m =
[[  9  27  16   2   5  22  28  19  30  25 -11  17  12  18  17]
 [  5  13  21  10   7  17  23  14  21  18  19  13  30   8   9]
 [  2   3  34 -12  35  -7   8  23   6  20  21   5  16  22  24]
 [ 25  14  24   7   3   5  14  16  20   9  50  30  43  37 -31]
 [ 15  17  21  14   4  20  -3  20  21  25   6  34   8  43  18]
 [ 12  17  24  11  12  19  -7  17  19  22   3  40   9  44  18]
 [  7  11  24   8  15  19  18   8  22  18  16  13  29  11   3]
 [ 39  21   8  14  29  10  12  18  -9   4 -17  -3   8   4  29]
 [ 18  27   0  22  -3 -23  -2  23  24  13  37  -3  27  14  -4]
 [ 12  27  17   6   6  18  25  15  33  29 -12  18  15  22  20]
 [ 15  24   9   4 -14  18  36  13   3  -3  30 -12  23  22  16]
 [ -1  12   6 -16  27  41  -2   2  20 -11  41  21  -1   8  23]]
Counting starts at 0.
Report the entry at row 2, column 0.
A: 2
The entry just left of the largest entry -> 9
Report the entry in the top-left corner.
A: 9
Report the entry just right of the largest entry.
A: 30
Report the entry in row 0 and column 1.
A: 27
Report the entry at row 1, column 0.
A: 5
Report the entry directly above the largest entry.
A: 21
Report the entry in row 2 and column 1.
A: 3
Report the entry in row 2 and column 2.
A: 34
The bottom entry of the column that holds the smallest entry: 23
The entry directly above the smallest entry: 24
The entry in the bottom-left corner: -1
Report the entry in row 0 and column 2.
A: 16
Report the entry in the top-right corner.
A: 17
The entry directly above 0: 8
The largest entry is 50
The top entry of the column that holds the largest entry: -11
The entry directly below the smallest entry: 18

Questions about the array below. Rows and columns are numbered from 0.
1) Report the entry at row 1, column 0.
2) Report the top entry of the column that holds the largest entry.
3) Report the entry in the bottom-left corner.
4) Report the entry directly below -4.014.
5) Report the entry directly below -2.861.
6) Report the entry directly below -6.074.
7) Report the entry at row 2, column 0.
8) Report the entry just right of the smallest entry.
  0.456   -6.327   -4.748    3.375   -0.709  -14.151   -5.623    1.394   13.568
 -7.112   -2.861   -5.133    6.100    5.327   -8.631  -12.638   -3.138   -7.553
 15.168    5.810   -4.763   12.779   -0.767   -5.592   -1.747    5.645   -4.629
 -5.194    4.625    5.238   14.292    7.488  -11.880    9.262   -7.254   -2.204
  3.119   -4.764    1.951   -3.692   10.811   -2.006   23.269  -13.949    8.940
-19.388   -0.128    5.396    0.676    3.346   -0.771   -3.506   -7.662   -8.693
 -9.942   -1.243    7.298   -2.081   -8.028   -1.029    1.572    0.304   11.105
 -4.014   -3.293    2.998  -10.142   12.206   10.136   19.098  -16.943   -6.766
 -4.698    1.977    0.383    3.755  -13.650   -3.914  -17.476   11.885    2.793
 12.935   -6.891  -14.393   -2.845    7.252    0.436   -7.688   -2.463   -6.640
  4.869    5.451   -2.290    1.017   -2.124    9.601   -6.074    2.925  -17.095
  7.718    0.309   -4.438    4.150   19.225    2.132   14.641  -16.055  -16.574
  2.927   -7.235   -7.704  -22.802   -1.415   18.274   -5.615   -0.494   -7.981
1) -7.112
2) -5.623
3) 2.927
4) -4.698
5) 5.810
6) 14.641
7) 15.168
8) -1.415

a =
array([[ -1,  -1,   0,  -1,   0,   1,   0,   0,   2,  -1,   0],
       [  0,  -2,   1,   4,  -1,  -4,  -1,  -7,  -5,   1,   3],
       [  0,   1,  -4,   0,   0,   1,  -3,  -1,   4,   3,   3],
       [  0,   0,   6,   3,   0,  -4,  -2,   0,  -1,   0,   2],
       [  3, -22, -12,   1,  -6,  -2, -31, -10,  25,  14,  -8],
       [ -5,  -1,  -3,   7,   4,   0,  -2,   1,   5,  -2,  -2],
       [  0,   1,  -2,  -1,  -1,  -1,   4,   1,   0,  -2,  -2],
       [  0,  -3,  -1,   2,   0,  -2,   5,  -1,  -7,   1,  -2],
       [  4,   1,   3,  -4,   3,  -1,   2,   2,  -1,   0,   3],
       [  2,  -2,  -1,  -2,   1,   0,   1,  -3,  -4,   2,   0],
       [ -1,   2,   2,  -1,   0,  -2,   2,  -1,   0,  -1,   1],
       [  1,  -3,   5,  -6,   2,   0,   0,  -2,  -3,  -4,  -2],
       [  0,   1,   0,  -1,  -1,   2,   0,   1,   1,  -1,   1],
       [  4, -11,   1,  -7,   3,   4,   6,  -8,  -2,   6,  -4],
       [  9,  -6,   5,  -4,   2,  -2,   7,  -5,  -6,  -1,   2]])
Counting starts at 0.
The top-left entry -> -1
The bottom entry of the column that holds the smallest entry: 7
Read off the entry in row 0 and column 1.
-1
Read off the entry just left of the centre entry.
0
Read off the minimum.
-31
Read off the entry in the bottom-left corner.
9
Read off the entry just left of the largest entry.
-10
Read off the top-right entry.
0
The entry at row 1, column 0 is 0
Read off the entry in the bottom-right corner.
2
Read off the entry in row 1 and column 2.
1
Read off the entry directly below the smallest entry.
-2
The entry at row 0, column 2 is 0
The bottom entry of the column that holds the largest entry is -6
Read off the top entry of the column that holds the largest entry.
2
Read off the entry at row 2, column 0.
0
Read off the entry directly above the centre entry.
-1
Read off the top entry of the column that holds the smallest entry.
0
Read off the entry just right of the largest entry.
14
Read off the entry at the centre.
-2
The entry directly above the largest entry -> -1
The entry just left of the smallest entry is -2
Read off the entry just right of -11.
1
Read off the entry just right of the centre entry.
5
